Here is a tiny trained network, its code and every weight. The questions are about switching its units off for an input and a target symbol, where a switched-off unit gives its printed mean instead of its output.

import numpy as np


def w(rows, s, z=0):
    codes = np.array(rows[::2]) - 128.0
    scale = np.full(codes.shape[1], s)
    scale[-1] = z or s
    return codes * scale


def f(y):
    return np.maximum(y, 0)


def softmax(a):
    e = np.exp(a - a.max(-1, keepdims=True))
    return e / e.sum(-1, keepdims=True)


def log_softmax(a):
    a = a - a.max(-1, keepdims=True)
    return a - np.log(np.exp(a).sum(-1, keepdims=True))


def net(x, mask):
    ids = ['αβγδεηθλμξπστφψω'.index(c) for c in x.split()]
    T = len(ids)
    res = E[ids] + P[:T]
    u = 0
    for l in range(2):
        q, k, v = (res @ M[l].T for M in (Q, K, V))
        z = softmax(np.where(np.tri(T) > 0, q @ k.T / 3**0.5, -1e9)) @ v
        res = res + np.where(mask[u], z, O[l][:, -1]) @ O[l][:, :-1]
        u += 1
        y = f(res @ A[l][:, :-1].T + A[l][:, -1])
        res = res + np.where(mask[u : u + 16], y, B[l][:, -1]) @ B[l][:, :-1]
        u += 16
    return log_softmax(res[-1] @ U[:, :-1].T + U[:, -1])


Q, K, V, O, A, B = {}, {}, {}, {}, {}, {}
E = w([
[191,107,142,129,168],'α',
[183,116,157,137,168],'β',
[205,121,142,137,191],'γ',
[35,187,76,98,154],'δ',
[195,119,152,143,183],'ε',
[189,112,143,121,170],'η',
[146,104,192,143,213],'θ',
[159,141,180,38,233],'λ',
[63,77,154,25,164],'μ',
[99,119,112,1,45],'ξ',
[68,71,119,107,72],'π',
[159,147,77,242,120],'σ',
[127,115,73,175,19],'τ',
[93,60,89,202,114],'φ',
[88,249,190,39,146],'ψ',
[163,230,100,115,26],'ω',
],0.0073)
P = w([
[203,99,236,118,93],'0',
[177,81,200,96,106],'1',
[158,81,167,74,118],'2',
[133,84,133,76,148],'3',
[113,93,106,75,163],'4',
[88,101,79,75,178],'5',
[45,114,66,83,197],'6',
[22,124,52,92,213],'7',
[2,136,26,100,224],'8',
],0.0042)
Q[0] = w([
[192,166,208,156,188],'L0H0',
[149,202,57,205,5],'L0H0',
[189,198,197,183,128],'L0H0',
],0.011)
K[0] = w([
[169,150,204,66,210],'L0H0',
[218,134,160,213,12],'L0H0',
[200,171,214,110,153],'L0H0',
],0.011)
V[0] = w([
[217,236,104,85,103],'L0H0',
[108,172,181,2,196],'L0H0',
[24,64,88,64,42],'L0H0',
],0.006)
O[0] = w([
[160,254,161,141,70,95],'L0H0',
[137,167,128,17,184,253],'L0H0',
[103,71,137,51,45,106],'L0H0',
],0.0058,0.004)
A[0] = w([
[78,57,212,24,189,227],'L0N0',
[160,93,31,135,159,149],'L0N1',
[181,187,43,164,41,211],'L0N2',
[98,97,5,117,56,181],'L0N3',
[79,30,141,100,78,191],'L0N4',
[192,75,75,193,150,207],'L0N5',
[130,48,171,153,133,187],'L0N6',
[78,83,242,15,135,193],'L0N7',
[66,163,92,110,146,177],'L0N8',
[65,106,128,50,53,194],'L0N9',
[187,95,193,138,153,217],'L0N10',
[84,87,38,97,3,206],'L0N11',
[170,129,170,159,78,173],'L0N12',
[86,200,166,27,128,195],'L0N13',
[169,139,208,96,183,254],'L0N14',
[178,187,187,91,121,170],'L0N15',
],0.0061,0.0053)
B[0] = w([
[167,110,58,82,162,249],'L0N0',
[87,77,114,127,241,145],'L0N1',
[159,178,107,243,163,136],'L0N2',
[130,84,74,218,113,147],'L0N3',
[163,63,79,132,102,161],'L0N4',
[127,118,197,179,246,158],'L0N5',
[191,32,148,142,187,163],'L0N6',
[181,116,54,78,128,215],'L0N7',
[76,187,2,92,135,159],'L0N8',
[161,126,53,119,74,162],'L0N9',
[185,112,181,117,202,187],'L0N10',
[161,94,65,186,75,155],'L0N11',
[182,147,186,175,143,136],'L0N12',
[165,202,50,85,121,190],'L0N13',
[161,157,117,95,189,227],'L0N14',
[177,194,122,121,132,161],'L0N15',
],0.0062,0.011)
Q[1] = w([
[77,133,184,153,79],'L1H0',
[67,171,195,121,118],'L1H0',
[56,150,162,157,12],'L1H0',
],0.011)
K[1] = w([
[242,115,161,123,140],'L1H0',
[254,84,126,104,134],'L1H0',
[240,116,172,142,123],'L1H0',
],0.0079)
V[1] = w([
[173,254,51,59,46],'L1H0',
[134,42,61,212,18],'L1H0',
[127,54,100,21,131],'L1H0',
],0.0071)
O[1] = w([
[125,252,165,128,2,201],'L1H0',
[251,63,134,150,64,106],'L1H0',
[89,66,217,25,83,250],'L1H0',
],0.0077,0.012)
A[1] = w([
[144,157,254,95,115,151],'L1N0',
[99,132,199,82,170,159],'L1N1',
[157,143,225,74,129,72],'L1N2',
[90,124,86,125,97,135],'L1N3',
[93,215,80,131,181,232],'L1N4',
[97,167,207,115,51,236],'L1N5',
[115,152,176,85,42,160],'L1N6',
[155,161,112,109,52,223],'L1N7',
[201,159,73,204,148,223],'L1N8',
[110,163,233,108,74,166],'L1N9',
[83,104,98,68,145,131],'L1N10',
[113,68,207,97,175,140],'L1N11',
[228,135,175,135,126,151],'L1N12',
[193,173,95,139,124,254],'L1N13',
[171,83,105,127,41,172],'L1N14',
[139,52,90,168,217,182],'L1N15',
],0.0069,0.0033)
B[1] = w([
[121,132,35,107,35,201],'L1N0',
[100,132,161,59,107,237],'L1N1',
[135,124,71,86,71,216],'L1N2',
[110,173,192,178,54,145],'L1N3',
[135,206,254,144,210,246],'L1N4',
[57,90,60,223,138,189],'L1N5',
[66,78,130,201,79,219],'L1N6',
[119,118,155,207,110,223],'L1N7',
[211,218,83,250,185,173],'L1N8',
[74,98,30,183,97,184],'L1N9',
[94,111,86,67,184,225],'L1N10',
[83,68,214,69,101,206],'L1N11',
[215,122,126,167,69,198],'L1N12',
[167,138,131,209,142,197],'L1N13',
[172,168,235,109,131,232],'L1N14',
[56,5,103,242,152,226],'L1N15',
],0.0054,0.011)
U = w([
[122,128,181,159,136,51],'α',
[122,129,180,152,132,81],'β',
[89,146,199,191,126,182],'γ',
[115,126,134,139,127,33],'δ',
[121,138,205,169,146,87],'ε',
[131,152,162,138,139,216],'η',
[40,58,178,98,174,191],'θ',
[129,223,160,28,162,122],'λ',
[36,48,53,53,81,4],'μ',
[133,132,79,145,56,201],'ξ',
[219,96,224,59,82,112],'π',
[105,133,2,175,186,143],'σ',
[212,126,80,165,145,41],'τ',
[124,46,59,138,141,187],'φ',
[38,151,111,184,108,164],'ψ',
[190,225,138,164,136,82],'ω',
],0.0053,0.0037)

Each question gives the input, a string of symbols that net reads in full, and the target symbol t.
The units are the heads (3 rows each of Q, K, V and O) and the neurons (one row each of A and B). Each row of codes is followed by its name. A weight is (code - 128) times the scale printed after its matrix; where a second scale follows, it is the last column's (O, A, B and U).
mask holds one flag per unit, layer by layer, with each layer's heads first. A switched-off unit (its flag False) gives its mean, the last column of its rows in O or B, instead of its output. The means were averaged over made-up inputs and are rounded, as every weight is.
A unit's drop is (log p(t) with every unit on - log p(t) with that unit switched off) / (log p(t) with every unit on - log p(t) with every unit switched off).
k most important neurons: the k neurons with the biggest drops, biggest first
k most important neurons of layer l: the k neurons of layer l with the biggest drops, biggest first
drop of u: that unit's drop, to one decimal
input π α ε, target π: most important neuron -> (L0N10)
input τ θ λ γ μ θ γ, target μ: 3 most important neurons of layer 0 -> (L0N8, L0N10, L0N5)
input π π θ γ, target π: 2 most important neurons -> (L0N10, L0N14)
input π μ ε λ, target μ: 2 most important neurons of layer 0 -> (L0N6, L0N8)
input ξ θ ξ θ β, target ξ: 2 most important neurons -> (L0N10, L0N6)
input λ γ μ π λ π θ ε, target π: 3 most important neurons -> (L0N10, L0N14, L0N3)
input ξ φ π λ θ π θ η, target π: 2 most important neurons -> (L0N10, L0N14)
input θ π π θ θ β, target θ: 2 most important neurons -> (L0N4, L0N6)
input φ π π α γ λ φ θ μ, target φ: 3 most important neurons of layer 0 -> (L0N7, L0N0, L0N14)
input β θ μ π ξ θ, target π: 3 most important neurons of layer 1 -> (L1N14, L1N15, L1N12)
input ε θ θ λ σ θ θ σ ξ, target σ: 2 most important neurons of layer 0 -> (L0N7, L0N0)
input π ε μ γ θ θ, target θ: 2 most important neurons -> (L0N7, L0N4)
input ε μ θ φ ω β μ, target ω: 4 most important neurons -> (L0N7, L0N0, L0N6, L0N4)
input β μ λ μ θ η λ φ, target φ: most important neuron of layer 1 -> (L1N15)
input ξ ω θ, target ω: 2 most important neurons -> (L0N7, L0N0)
input α ε μ θ θ, target μ: 2 most important neurons -> (L0N10, L0N8)
input ξ θ λ γ, target λ: 2 most important neurons of layer 0 -> (L0N4, L0N7)
input π θ π θ θ, target π: 2 most important neurons -> (L0N10, L0N14)
input ψ λ θ θ θ θ λ, target λ: 2 most important neurons -> (L1N4, L1N15)
input γ θ μ π μ λ, target π: most important neuron of layer 0 -> (L0N7)
input λ λ θ π θ μ, target π: 2 most important neurons of layer 1 -> (L1N14, L1N15)
input θ λ λ θ γ η θ ε λ, target λ: 2 most important neurons of layer 1 -> (L1N4, L1N15)
input ε θ ψ α, target ψ: 2 most important neurons of layer 1 -> (L1N5, L1N9)
input θ η θ ψ θ, target ψ: 3 most important neurons of layer 1 -> (L1N5, L1N9, L1N6)
input θ θ θ γ, target θ: drop of L1H0 -> 0.9
input θ τ λ, target τ: drop of L0H0 -> 0.1
input π θ β θ ε, target θ: drop of L1N9 -> 0.0
input ε θ θ η μ ξ, target ξ: drop of L1H0 -> 0.5
input α θ β θ θ λ θ θ, target λ: most important neuron -> (L1N6)
